Below is a small trained network, with its code and all its weights. Each question gives an input and a class and asks what happens when units are switched off, that is, made to give their printed mean instead of their output.

import numpy as np


def w(rows, s, z=0):
    codes = np.array(rows[::2]) - 128.0
    scale = np.full(codes.shape[1], s)
    scale[-1] = z or s
    return codes * scale


def norm(h):
    return h / np.sqrt((h * h).mean(-1, keepdims=True) + 1e-5)


def f(y):
    return y / 2 * (1 + np.tanh(0.7978845608 * (y + 0.044715 * y**3)))


def log_softmax(a):
    a = a - a.max(-1, keepdims=True)
    return a - np.log(np.exp(a).sum(-1, keepdims=True))


def net(x, mask):
    res = np.array(x, float).reshape(1, 7) / 4 @ E
    u = 0
    for l in range(4):
        y = f(norm(res) @ A[l][:, :-1].T + A[l][:, -1])
        res = res + np.where(mask[u : u + 5], y, B[l][:, -1]) @ B[l][:, :-1]
        u += 5
    return log_softmax(norm(res)[-1] @ U[:, :-1].T + U[:, -1])


A, B = {}, {}
E = w([
[128,128,128,126,129,128,128,129,126,132],'x0',
[123,98,119,221,185,182,134,180,135,158],'x1',
[41,114,204,143,184,74,143,94,155,129],'x2',
[185,94,136,117,133,137,199,113,177,147],'x3',
[100,216,123,109,134,108,132,245,227,156],'x4',
[201,182,153,97,254,179,87,82,144,111],'x5',
[132,126,126,128,131,124,130,128,122,139],'x6',
],0.0085)
A[0] = w([
[60,178,127,137,124,133,9,151,59,125,2],'L0N1',
[46,170,127,94,82,185,194,91,125,69,68],'L0N2',
[206,52,164,85,107,133,254,111,209,187,49],'L0N3',
[160,199,156,8,88,37,161,89,99,99,92],'L0N4',
[172,149,176,207,169,142,119,133,106,167,89],'L0N5',
],0.0061,0.0059)
B[0] = w([
[223,87,190,82,161,52,83,220,73,69,148],'L0N1',
[157,119,148,164,148,140,79,158,108,208,118],'L0N2',
[247,103,194,120,145,123,232,173,166,56,215],'L0N3',
[96,70,154,83,109,255,28,101,175,195,252],'L0N4',
[124,94,137,111,89,122,68,95,184,120,158],'L0N5',
],0.0083,0.003)
A[1] = w([
[191,236,196,113,206,160,127,111,52,188,4],'L1N1',
[221,209,48,161,117,179,94,107,97,211,108],'L1N2',
[134,79,130,254,198,195,131,205,112,164,89],'L1N3',
[99,150,106,55,143,120,139,208,196,158,158],'L1N4',
[139,89,140,139,107,146,148,29,76,115,68],'L1N5',
],0.0062,0.0047)
B[1] = w([
[107,132,102,198,121,76,79,174,192,53,155],'L1N1',
[57,120,93,108,177,121,139,155,143,97,206],'L1N2',
[148,108,172,10,67,183,36,84,119,188,216],'L1N3',
[169,140,129,181,121,156,148,18,36,155,252],'L1N4',
[131,236,117,194,135,171,137,110,117,180,194],'L1N5',
],0.011,0.0037)
A[2] = w([
[161,86,136,147,139,124,144,92,39,136,99],'L2N1',
[143,169,145,144,170,191,63,99,166,101,250],'L2N2',
[126,254,151,90,106,109,142,192,199,189,17],'L2N3',
[188,142,37,99,74,171,145,159,110,92,6],'L2N4',
[131,76,116,144,63,112,139,158,66,204,182],'L2N5',
],0.0084,0.0022)
B[2] = w([
[146,209,120,134,127,124,148,159,129,148,169],'L2N1',
[104,125,87,154,52,56,156,142,165,166,255],'L2N2',
[150,90,127,188,132,198,116,24,13,86,147],'L2N3',
[47,103,120,90,246,97,119,154,72,124,182],'L2N4',
[83,174,110,153,104,100,99,127,207,85,226],'L2N5',
],0.011,0.0072)
A[3] = w([
[126,81,154,249,166,207,93,230,139,196,83],'L3N1',
[186,171,113,138,231,134,34,67,195,111,68],'L3N2',
[61,128,254,153,186,72,158,88,147,168,68],'L3N3',
[116,168,170,137,112,68,36,168,56,118,202],'L3N4',
[148,184,99,203,113,176,168,85,57,158,1],'L3N5',
],0.0085,0.005)
B[3] = w([
[139,110,209,62,72,94,115,45,51,93,143],'L3N1',
[59,109,191,175,10,71,153,173,76,79,158],'L3N2',
[135,148,27,86,182,177,78,220,69,108,187],'L3N3',
[238,91,181,127,176,147,223,120,169,128,253],'L3N4',
[143,156,81,187,156,170,168,88,123,167,173],'L3N5',
],0.011,0.0064)
U = w([
[140,180,123,236,127,165,143,29,50,142,101],'0',
[54,133,146,205,27,11,106,198,202,58,102],'1',
[144,92,204,8,72,175,12,64,136,148,107],'2',
[87,123,68,69,235,120,75,215,70,91,101],'3',
[145,143,121,147,171,132,114,158,233,170,246],'4',
[227,89,200,134,153,120,183,147,154,81,91],'5',
],0.011,0.012)

Each question gives the input, the list of numbers given to net, and the class t.
The units are the neurons (one row each of A and B). Each row of codes is followed by its name. A weight is (code - 128) times the scale printed after its matrix; where a second scale follows, it is the last column's (A, B and U).
mask holds one flag per neuron, layer by layer. A switched-off neuron (its flag False) gives its mean, the last column of its row in B, instead of its output. The means were averaged over made-up inputs and are rounded, as every weight is.
A unit's drop is (log p(t) with every unit on - log p(t) with that unit switched off) / (log p(t) with every unit on - log p(t) with every unit switched off).
The circuit of an input: a set's keep is (log p(t) with only the set's units on - log p(t) with every unit switched off) / (log p(t) with every unit on - log p(t) with every unit switched off). Starting from the 12 units with the biggest drops (on a tie, the unit counted first), units are removed one at a time, each time the one whose removal leaves the highest keep (on an exact tie, the one counted first), for as long as the keep stays at least 0.8.
units of the circuit, in order: the units of the circuit, biggest drop first
most important unit: the unit with the biggest drop
top k neurons: the k neurons with the biggest drops, biggest first
top k neurons in layer l: the k neurons of layer l with the biggest drops, biggest first
input [4,0,-1,5,8,-7,6], class 0: units of the circuit, in order	L2N3
input [5,6,6,-8,5,-2,2], class 5: units of the circuit, in order	L3N4; L0N1; L3N1
input [-5,-2,-7,-3,-7,-7,8], class 4: top 3 neurons in layer 3	L3N1; L3N2; L3N4
input [-3,3,7,-6,4,-5,-7], class 3: top 2 neurons	L3N3; L2N2
input [-8,-4,4,-8,2,-6,6], class 5: units of the circuit, in order	L3N4; L2N2
input [-8,7,-8,7,6,8,-8], class 1: units of the circuit, in order	L3N2; L3N4
input [6,-1,5,0,-3,-4,0], class 3: top 2 neurons	L3N3; L2N2
input [1,-1,1,4,-5,-3,-6], class 4: top 3 neurons	L1N4; L2N3; L3N1
input [-2,5,-5,6,-3,-8,-5], class 1: top 2 neurons	L2N5; L3N4
input [6,-6,-8,-5,-2,-7,4], class 3: top 4 neurons	L2N4; L2N2; L3N2; L1N3
input [6,-4,4,6,2,4,3], class 5: top 4 neurons	L0N3; L1N3; L2N4; L2N5
input [6,8,3,1,7,6,6], class 2: top 2 neurons	L1N3; L3N1
input [-1,-8,-1,7,7,-5,2], class 2: units of the circuit, in order	L0N4; L2N2
input [8,-4,-6,-7,-2,2,6], class 5: top 2 neurons in layer 3	L3N4; L3N3
input [4,4,2,5,6,8,-5], class 1: most important unit	L3N2
input [-3,-6,4,8,4,0,7], class 5: top 2 neurons in layer 0	L0N3; L0N5
input [0,-5,2,3,-4,-2,6], class 4: top 2 neurons in layer 3	L3N1; L3N2
input [2,-7,-1,-8,7,-2,-6], class 5: units of the circuit, in order	L3N4; L0N1
input [4,-3,-7,6,-2,-7,6], class 1: top 2 neurons in layer 3	L3N4; L3N3
input [-3,7,5,-6,2,6,6], class 2: top neuron in layer 1	L1N3
input [2,-4,3,-8,-5,-3,6], class 5: top 2 neurons	L3N4; L0N1
input [-5,-1,0,-8,4,-4,1], class 5: top 3 neurons	L3N4; L0N1; L2N2
input [8,-2,-5,-2,1,-5,-8], class 4: units of the circuit, in order	L2N2; L3N2
input [4,-8,8,8,-5,8,6], class 1: top 4 neurons	L3N2; L1N3; L1N1; L3N4
input [-5,-5,6,2,-4,-5,5], class 3: top 2 neurons in layer 1	L1N4; L1N3
